Here is a tiny trained network, its code and every weight. The questions are about switching its units off for an input and a target symbol, where a switched-off unit gives its printed mean instead of its output.

import numpy as np


def w(rows, s, z=0):
    codes = np.array(rows[::2]) - 128.0
    scale = np.full(codes.shape[1], s)
    scale[-1] = z or s
    return codes * scale


def norm(h):
    return h / np.sqrt((h * h).mean(-1, keepdims=True) + 1e-5)


def softmax(a):
    e = np.exp(a - a.max(-1, keepdims=True))
    return e / e.sum(-1, keepdims=True)


def log_softmax(a):
    a = a - a.max(-1, keepdims=True)
    return a - np.log(np.exp(a).sum(-1, keepdims=True))


def net(x, mask):
    ids = ['αβδεζηθμπστψ'.index(c) for c in x.split()]
    T = len(ids)
    res = E[ids] + P[:T]
    u = 0
    for l in range(2):
        r = norm(res)
        for j in range(3):
            rows = slice(2 * j, 2 * j + 2)
            q, k, v = (r @ M[l][rows].T for M in (Q, K, V))
            z = softmax(np.where(np.tri(T) > 0, q @ k.T / 2**0.5, -1e9)) @ v
            o = O[l][rows]
            res = res + np.where(mask[u + j], z, o[:, -1]) @ o[:, :-1]
        u += 3
    return log_softmax(norm(res)[-1] @ U[:, :-1].T + U[:, -1])


Q, K, V, O = {}, {}, {}, {}
E = w([
[78,93,103,105,181,26,69,55,70,168],'α',
[86,116,182,124,134,66,92,24,87,175],'β',
[36,126,184,137,164,50,42,63,137,176],'δ',
[46,164,197,27,139,87,57,64,145,171],'ε',
[133,119,214,38,158,73,118,83,68,176],'ζ',
[64,185,79,128,155,22,99,45,120,96],'η',
[70,85,225,108,212,72,136,144,101,165],'θ',
[71,189,248,101,98,140,199,124,128,67],'μ',
[174,108,156,138,192,46,207,112,39,96],'π',
[75,125,113,213,207,29,160,134,124,58],'σ',
[210,187,89,63,106,47,172,49,117,103],'τ',
[237,173,119,156,89,116,94,253,172,56],'ψ',
],0.0015)
P = w([
[94,198,125,140,144,202,49,137,3,152],'0',
[92,96,138,117,61,78,129,168,110,114],'1',
[123,203,162,139,148,90,79,145,66,144],'2',
[114,149,193,125,129,86,53,117,92,51],'3',
[104,102,129,118,90,101,146,148,135,137],'4',
[140,192,149,136,170,91,98,128,98,136],'5',
[143,144,180,127,145,99,83,106,120,72],'6',
[113,100,120,114,112,111,153,134,159,138],'7',
[159,185,146,128,196,98,118,113,125,139],'8',
[158,135,166,128,166,113,109,96,145,82],'9',
[120,90,116,113,142,122,172,121,186,144],'10',
[170,176,129,128,232,102,143,97,168,149],'11',
[170,120,162,123,197,103,127,65,184,84],'12',
],0.0031)
Q[0] = w([
[161,71,163,133,128,106,89,105,144,29],'L0H0',
[69,55,107,148,79,254,142,117,97,206],'L0H0',
[148,128,138,128,150,94,147,123,150,112],'L0H1',
[106,132,167,114,122,128,96,146,118,128],'L0H1',
[126,102,164,128,74,185,137,118,133,57],'L0H2',
[100,154,201,91,158,70,157,110,129,113],'L0H2',
],0.0076)
K[0] = w([
[224,162,132,179,185,104,175,126,168,107],'L0H0',
[93,174,148,131,80,129,71,148,2,94],'L0H0',
[107,133,134,107,144,154,113,113,122,144],'L0H1',
[104,109,108,110,107,114,136,111,136,152],'L0H1',
[111,159,185,115,97,179,118,138,92,95],'L0H2',
[93,126,168,94,179,113,145,73,137,148],'L0H2',
],0.0091)
V[0] = w([
[125,184,170,106,142,157,154,169,171,159],'L0H0',
[181,113,5,150,141,134,129,140,88,120],'L0H0',
[138,138,125,100,102,135,167,109,108,113],'L0H1',
[131,76,131,102,84,84,163,152,203,138],'L0H1',
[55,82,129,92,174,119,166,64,138,168],'L0H2',
[147,136,226,139,119,173,111,116,163,155],'L0H2',
],0.0031)
O[0] = w([
[98,91,140,129,126,148,85,80,114,103,153],'L0H0',
[108,138,146,95,104,2,149,139,72,115,40],'L0H0',
[123,127,157,131,130,104,113,137,157,123,108],'L0H1',
[175,107,115,125,119,77,170,135,186,97,4],'L0H1',
[158,148,144,155,51,94,147,198,139,149,137],'L0H2',
[149,125,66,132,155,51,105,114,62,131,151],'L0H2',
],0.0036,0.0018)
Q[1] = w([
[97,9,43,101,22,164,174,160,117,83],'L1H0',
[99,162,27,143,97,186,207,190,117,254],'L1H0',
[119,104,102,70,190,161,96,120,125,66],'L1H1',
[130,127,129,138,182,176,98,61,131,118],'L1H1',
[89,28,111,109,46,116,149,149,131,71],'L1H2',
[82,114,44,140,33,127,190,214,116,192],'L1H2',
],0.0079)
K[1] = w([
[94,162,132,132,102,160,43,147,10,103],'L1H0',
[36,98,151,117,94,113,89,111,80,194],'L1H0',
[199,68,85,132,178,78,158,91,219,60],'L1H1',
[163,97,189,148,98,79,195,128,255,156],'L1H1',
[123,183,136,143,130,162,56,153,39,94],'L1H2',
[46,118,125,111,71,137,87,108,43,162],'L1H2',
],0.0074)
V[1] = w([
[161,63,166,78,146,103,37,187,135,196],'L1H0',
[57,88,160,233,218,99,145,176,145,123],'L1H0',
[89,199,114,136,205,151,111,95,55,185],'L1H1',
[237,189,176,254,93,100,63,160,116,46],'L1H1',
[204,51,133,73,146,176,186,197,95,104],'L1H2',
[129,143,81,107,160,112,87,210,235,62],'L1H2',
],0.0035)
O[1] = w([
[120,11,100,71,138,149,159,89,121,103,199],'L1H0',
[144,92,124,172,16,138,130,150,64,141,172],'L1H0',
[120,92,111,100,112,87,129,128,163,73,250],'L1H1',
[113,122,75,146,116,97,116,1,102,168,188],'L1H1',
[146,109,194,138,133,124,53,81,90,73,54],'L1H2',
[27,138,78,70,143,144,83,148,63,113,168],'L1H2',
],0.0054,0.0021)
U = w([
[144,75,114,61,66,28,157,180,170,42,184],'α',
[195,104,99,173,124,130,177,37,193,193,215],'β',
[91,89,36,154,100,229,180,136,125,245,138],'δ',
[60,118,88,39,218,234,142,221,170,140,65],'ε',
[220,57,212,87,223,172,106,80,139,102,33],'ζ',
[80,249,63,88,120,60,144,203,131,185,2],'η',
[163,12,180,154,73,216,84,165,65,114,87],'θ',
[128,218,215,211,131,205,51,159,161,136,231],'μ',
[226,145,226,176,102,45,95,71,76,89,72],'π',
[108,170,107,195,1,85,139,187,22,135,88],'σ',
[154,241,152,105,244,24,142,94,167,112,15],'τ',
[60,125,100,88,164,105,50,58,55,49,194],'ψ',
],0.0069,0.0034)

Each question gives the input, a string of symbols that net reads in full, and the target symbol t.
The units are the heads (2 rows each of Q, K, V and O). Each row of codes is followed by its name. A weight is (code - 128) times the scale printed after its matrix; where a second scale follows, it is the last column's (O and U).
mask holds one flag per head, layer by layer. A switched-off head (its flag False) gives its mean, the last column of its rows in O, instead of its output. The means were averaged over made-up inputs and are rounded, as every weight is.
A unit's drop is (log p(t) with every unit on - log p(t) with that unit switched off) / (log p(t) with every unit on - log p(t) with every unit switched off).
The circuit of an input: a set's keep is (log p(t) with only the set's units on - log p(t) with every unit switched off) / (log p(t) with every unit on - log p(t) with every unit switched off). Starting from all 6 units, units are removed one at a time, each time the one whose removal leaves the highest keep (on an exact tie, the one counted first), for as long as the keep stays at least 0.8.
units of the circuit, in order: the units of the circuit, biggest drop first
unit that matters most: the unit with the biggest drop
heads that matter: for each layer, one digit per head in row order, 1 if its drop is at least 0.15 and else 0, layers parted by /
input δ ψ θ ψ ζ τ, target ζ: heads that matter => 110 / 101
input ε μ σ μ ε, target β: heads that matter => 111 / 001
input ψ θ ζ α ε σ, target ε: unit that matters most => L0H0
input ψ α δ μ ψ μ τ η μ, target η: units of the circuit, in order => [L1H2, L1H0, L0H2]
input ψ ψ μ ε δ ψ η π β σ, target σ: heads that matter => 000 / 100
input ψ μ β η θ δ, target θ: units of the circuit, in order => [L1H0, L1H1]
input ψ β ε π δ α ψ ε ε, target ε: units of the circuit, in order => [L0H0, L1H1]
input δ μ α, target μ: heads that matter => 100 / 000
input ε ψ δ μ μ μ ψ ψ ψ σ α, target α: heads that matter => 001 / 010
input ζ ζ ψ, target ζ: units of the circuit, in order => [L1H0, L1H2]
input μ ψ ψ μ τ ψ σ α δ δ ψ, target ε: units of the circuit, in order => [L0H2, L1H1]
input ε ψ ε ε ζ α ε π σ θ ψ, target β: heads that matter => 001 / 001
input μ τ ψ ψ α ε ψ ε ψ, target ε: heads that matter => 100 / 101
input α σ η α θ μ, target θ: units of the circuit, in order => [L1H0, L0H0]
input σ ε μ ψ δ ζ ψ θ ψ, target θ: heads that matter => 100 / 100
input ε ψ μ ψ π β ψ ψ ψ σ σ θ, target σ: units of the circuit, in order => [L1H0]
input μ ψ ζ ε δ ψ, target δ: units of the circuit, in order => [L1H2, L0H0, L1H0]
input ψ μ ψ, target μ: heads that matter => 001 / 000
input β ψ β ψ ψ, target δ: units of the circuit, in order => [L0H2, L1H1]
input μ π θ ε δ α δ π σ, target π: units of the circuit, in order => [L1H2]
input ψ ψ ε α π α ψ δ ψ ψ σ ψ μ, target ψ: heads that matter => 000 / 001
input θ ε α η α μ ψ σ ψ ε δ, target α: units of the circuit, in order => [L0H2, L1H1]
input δ σ ψ ζ ψ τ η θ α α, target θ: heads that matter => 101 / 110
input τ μ δ α ε ψ β α β τ ε θ, target ε: heads that matter => 100 / 011
